Here is a tiny trained network, its code and every weight. The questions are about switching its units off for an input and a class, where a switched-off unit gives its printed mean instead of its output.

import numpy as np


def w(rows, s, z=0):
    codes = np.array(rows[::2]) - 128.0
    scale = np.full(codes.shape[1], s)
    scale[-1] = z or s
    return codes * scale


def f(y):
    return y / 2 * (1 + np.tanh(0.7978845608 * (y + 0.044715 * y**3)))


def log_softmax(a):
    a = a - a.max(-1, keepdims=True)
    return a - np.log(np.exp(a).sum(-1, keepdims=True))


def net(x, mask):
    res = np.array(x, float).reshape(1, 7) / 4 @ E
    y = f(res @ A[0][:, :-1].T + A[0][:, -1])
    res = res + np.where(mask, y, B[0][:, -1]) @ B[0][:, :-1]
    return log_softmax(res[-1] @ U[:, :-1].T + U[:, -1])


A, B = {}, {}
E = w([
[195,128,175,88,79,211,56,201,18,99],'x0',
[179,2,60,46,218,187,158,111,76,165],'x1',
[140,116,137,155,151,140,105,137,156,120],'x2',
[98,111,109,88,109,96,151,156,109,82],'x3',
[78,207,15,139,188,103,74,211,99,208],'x4',
[68,96,158,163,159,144,99,92,108,105],'x5',
[94,135,132,158,135,165,148,107,98,115],'x6',
],0.011)
A[0] = w([
[161,165,193,161,37,138,124,69,146,36,226],'neuron 0',
[116,137,161,87,129,153,90,198,94,165,150],'neuron 1',
[105,223,185,203,141,58,116,250,127,109,210],'neuron 2',
[95,211,170,183,114,25,95,138,144,150,208],'neuron 3',
[117,84,99,151,165,119,254,88,170,126,228],'neuron 4',
[200,40,158,56,184,207,202,129,97,145,191],'neuron 5',
[131,145,135,134,85,91,177,95,232,114,201],'neuron 6',
[108,127,2,173,188,108,121,181,96,171,215],'neuron 7',
[153,137,181,109,61,157,79,170,105,150,227],'neuron 8',
[57,152,155,142,115,98,161,131,224,170,255],'neuron 9',
],0.0071,0.0047)
B[0] = w([
[239,101,81,193,38,124,192,125,130,51,220],'neuron 0',
[146,204,151,124,181,203,108,187,114,127,171],'neuron 1',
[155,211,87,212,156,118,121,122,27,73,218],'neuron 2',
[99,166,70,180,114,115,135,118,103,70,215],'neuron 3',
[162,102,201,94,134,2,126,53,220,149,210],'neuron 4',
[91,78,206,19,205,168,166,145,184,102,247],'neuron 5',
[62,90,140,202,114,70,166,114,159,96,201],'neuron 6',
[34,114,53,92,210,118,51,128,132,244,219],'neuron 7',
[149,155,132,191,116,218,148,213,85,76,194],'neuron 8',
[118,143,66,228,120,34,191,109,135,105,208],'neuron 9',
],0.0081,0.015)
U = w([
[149,116,127,183,85,82,204,80,190,77,87],'0',
[170,107,242,73,170,47,145,34,220,154,192],'1',
[74,228,89,177,172,58,150,78,88,151,2],'2',
[106,125,91,90,215,72,83,72,176,238,128],'3',
[218,88,164,176,35,183,152,171,46,67,227],'4',
[174,112,234,64,193,219,168,132,122,50,195],'5',
[131,242,130,151,164,179,77,151,2,97,51],'6',
[121,126,141,63,191,237,32,181,49,188,126],'7',
],0.0068,0.0009)

Each question gives the input, the list of numbers given to net, and the class t.
The units are the neurons (one row each of A and B). Each row of codes is followed by its name. A weight is (code - 128) times the scale printed after its matrix; where a second scale follows, it is the last column's (A, B and U).
mask holds one flag per neuron, in row order. A switched-off neuron (its flag False) gives its mean, the last column of its row in B, instead of its output. The means were averaged over made-up inputs and are rounded, as every weight is.
A unit's drop is (log p(t) with every unit on - log p(t) with that unit switched off) / (log p(t) with every unit on - log p(t) with every unit switched off).
The circuit of an input: a set's keep is (log p(t) with only the set's units on - log p(t) with every unit switched off) / (log p(t) with every unit on - log p(t) with every unit switched off). Starting from all 10 units, units are removed one at a time, each time the one whose removal leaves the highest keep (on an exact tie, the one counted first), for as long as the keep stays at least 0.8.
units of the circuit, in order: the units of the circuit, biggest drop first
most important unit: the unit with the biggest drop
k most important neurons: the k neurons with the biggest drops, biggest first
drop when u is switched off: that unit's drop, to one decimal
input [0,7,1,-6,-7,4,1], class 1: units of the circuit, in order => (neuron 4)
input [-4,1,8,8,1,4,1], class 3: units of the circuit, in order => (neuron 0; neuron 2)
input [1,6,6,-4,1,8,-2], class 7: units of the circuit, in order => (neuron 9; neuron 0)
input [1,7,-2,3,7,-8,1], class 7: 4 most important neurons => (neuron 4; neuron 9; neuron 1; neuron 6)
input [1,-5,7,6,-7,4,-1], class 4: units of the circuit, in order => (neuron 0; neuron 4)
input [-2,3,-4,5,1,0,-8], class 3: 2 most important neurons => (neuron 0; neuron 7)
input [6,1,4,-2,8,-4,5], class 7: 2 most important neurons => (neuron 7; neuron 9)
input [1,-2,4,-6,-3,-7,1], class 4: units of the circuit, in order => (neuron 4; neuron 7)
input [0,1,-7,-1,7,0,8], class 3: 3 most important neurons => (neuron 7; neuron 8; neuron 0)
input [1,-6,8,5,3,1,2], class 6: 2 most important neurons => (neuron 2; neuron 4)
input [5,7,-8,7,1,1,1], class 7: 2 most important neurons => (neuron 0; neuron 4)
input [-1,4,-3,3,-2,7,8], class 1: 2 most important neurons => (neuron 4; neuron 8)
input [4,-6,5,-7,-1,-7,-4], class 4: 2 most important neurons => (neuron 0; neuron 7)
input [-6,5,-1,6,3,5,-4], class 3: units of the circuit, in order => (neuron 7)
input [1,-4,2,-4,8,-5,0], class 6: 4 most important neurons => (neuron 2; neuron 4; neuron 6; neuron 1)
input [1,-8,3,3,-8,5,7], class 4: 2 most important neurons => (neuron 0; neuron 4)
input [2,0,-6,-5,4,-4,-5], class 6: 2 most important neurons => (neuron 5; neuron 4)
input [-1,6,4,-4,-3,-4,4], class 1: drop when neuron 4 is switched off => 0.4
input [1,-4,-6,-4,-7,-1,4], class 4: drop when neuron 4 is switched off => 0.2
input [-3,1,7,7,7,0,-5], class 3: drop when neuron 6 is switched off => 0.1
input [1,2,0,-5,-1,-4,0], class 5: most important unit => neuron 7
